Here is a tiny trained network, its code and every weight. The questions are about switching its units off for an input and a target symbol, where a switched-off unit gives its printed mean instead of its output.

import numpy as np


def w(rows, s, z=0):
    codes = np.array(rows[::2]) - 128.0
    scale = np.full(codes.shape[1], s)
    scale[-1] = z or s
    return codes * scale


def f(y):
    return y / 2 * (1 + np.tanh(0.7978845608 * (y + 0.044715 * y**3)))


def softmax(a):
    e = np.exp(a - a.max(-1, keepdims=True))
    return e / e.sum(-1, keepdims=True)


def log_softmax(a):
    a = a - a.max(-1, keepdims=True)
    return a - np.log(np.exp(a).sum(-1, keepdims=True))


def net(x, mask):
    ids = ['βγθξτω'.index(c) for c in x.split()]
    T = len(ids)
    res = E[ids] + P[:T]
    q, k, v = (res @ M[0].T for M in (Q, K, V))
    z = softmax(np.where(np.tri(T) > 0, q @ k.T / 3**0.5, -1e9)) @ v
    res = res + np.where(mask[0], z, O[0][:, -1]) @ O[0][:, :-1]
    y = f(res @ A[0][:, :-1].T + A[0][:, -1])
    res = res + np.where(mask[1:13], y, B[0][:, -1]) @ B[0][:, :-1]
    return log_softmax(res[-1] @ U[:, :-1].T + U[:, -1])


Q, K, V, O, A, B = {}, {}, {}, {}, {}, {}
E = w([
[88,104,130,182],'β',
[56,56,139,175],'γ',
[125,143,70,109],'θ',
[168,254,60,88],'ξ',
[128,174,92,107],'τ',
[15,80,180,103],'ω',
],0.021)
P = w([
[82,137,79,160],'0',
[89,142,247,111],'1',
[176,149,135,104],'2',
[142,135,143,117],'3',
[132,133,121,129],'4',
[110,129,125,157],'5',
[124,184,119,154],'6',
[150,173,107,159],'7',
[163,119,96,155],'8',
[141,187,117,171],'9',
],0.014)
Q[0] = w([
[64,95,223,111],'H0',
[254,129,127,87],'H0',
[240,83,156,133],'H0',
],0.0091)
K[0] = w([
[202,113,198,12],'H0',
[253,84,232,43],'H0',
[123,182,241,71],'H0',
],0.0053)
V[0] = w([
[101,91,129,207],'H0',
[143,142,103,254],'H0',
[160,148,56,118],'H0',
],0.012)
O[0] = w([
[137,160,119,2,254],'H0',
[233,209,242,39,214],'H0',
[194,202,167,183,89],'H0',
],0.0079,0.0085)
A[0] = w([
[133,126,204,216,152],'N0',
[41,116,171,80,155],'N1',
[111,66,221,157,213],'N2',
[41,74,129,1,161],'N3',
[87,161,236,197,109],'N4',
[149,46,3,94,164],'N5',
[76,211,201,167,193],'N6',
[190,112,139,65,101],'N7',
[46,242,68,207,219],'N8',
[127,195,87,92,254],'N9',
[249,156,104,161,159],'N10',
[146,144,52,84,187],'N11',
],0.0085,0.0031)
B[0] = w([
[192,207,34,159,137],'N0',
[208,125,81,56,202],'N1',
[123,197,59,152,168],'N2',
[167,202,144,171,253],'N3',
[132,55,70,179,146],'N4',
[77,247,242,159,139],'N5',
[120,1,40,169,163],'N6',
[82,208,67,162,162],'N7',
[98,50,83,165,159],'N8',
[99,54,128,102,200],'N9',
[7,96,74,127,152],'N10',
[64,4,214,107,171],'N11',
],0.0044,0.013)
U = w([
[164,252,117,144,219],'β',
[193,137,130,81,105],'γ',
[136,99,77,143,187],'θ',
[107,159,71,181,3],'ξ',
[23,91,163,165,162],'τ',
[2,172,165,182,50],'ω',
],0.0095,0.0027)

Each question gives the input, a string of symbols that net reads in full, and the target symbol t.
The units are the heads (3 rows each of Q, K, V and O) and the neurons (one row each of A and B). Each row of codes is followed by its name. A weight is (code - 128) times the scale printed after its matrix; where a second scale follows, it is the last column's (O, A, B and U).
mask holds one flag per unit, heads first, then neurons. A switched-off unit (its flag False) gives its mean, the last column of its rows in O or B, instead of its output. The means were averaged over made-up inputs and are rounded, as every weight is.
A unit's drop is (log p(t) with every unit on - log p(t) with that unit switched off) / (log p(t) with every unit on - log p(t) with every unit switched off).
The circuit of an input: a set's keep is (log p(t) with only the set's units on - log p(t) with every unit switched off) / (log p(t) with every unit on - log p(t) with every unit switched off). Starting from the 12 units with the biggest drops (on a tie, the unit counted first), units are removed one at a time, each time the one whose removal leaves the highest keep (on an exact tie, the one counted first), for as long as the keep stays at least 0.8.
circuit, biggest first: the units of the circuit, biggest drop first
top k neurons: the k neurons with the biggest drops, biggest first
drop when u is switched off: that unit's drop, to one decimal
input ξ θ τ, target ξ: circuit, biggest first : [H0]
input β β ω γ γ β, target β: circuit, biggest first : [H0, N11]
input γ ξ γ β θ γ ξ ξ, target γ: circuit, biggest first : [N11, N9]
input θ ω τ ξ β, target ξ: circuit, biggest first : [H0, N0, N4]
input γ τ ξ γ τ β, target γ: circuit, biggest first : [H0, N10]
input γ θ γ β ω, target γ: circuit, biggest first : [N1, H0]
input γ γ τ τ γ, target γ: circuit, biggest first : [H0, N1, N10]
input γ τ γ γ γ β τ, target γ: circuit, biggest first : [H0, N11]
input ω τ ω γ τ τ ω τ γ, target ω: top 2 neurons : [N5, N6]
input γ γ θ γ, target γ: top 2 neurons : [N1, N10]
input β γ γ, target β: drop when N9 is switched off : 0.1
input ξ ω τ γ ξ β, target ξ: drop when N0 is switched off : 0.4
input ξ θ γ, target ξ: drop when N11 is switched off : 0.1
input ξ ξ θ, target ξ: circuit, biggest first : [H0]
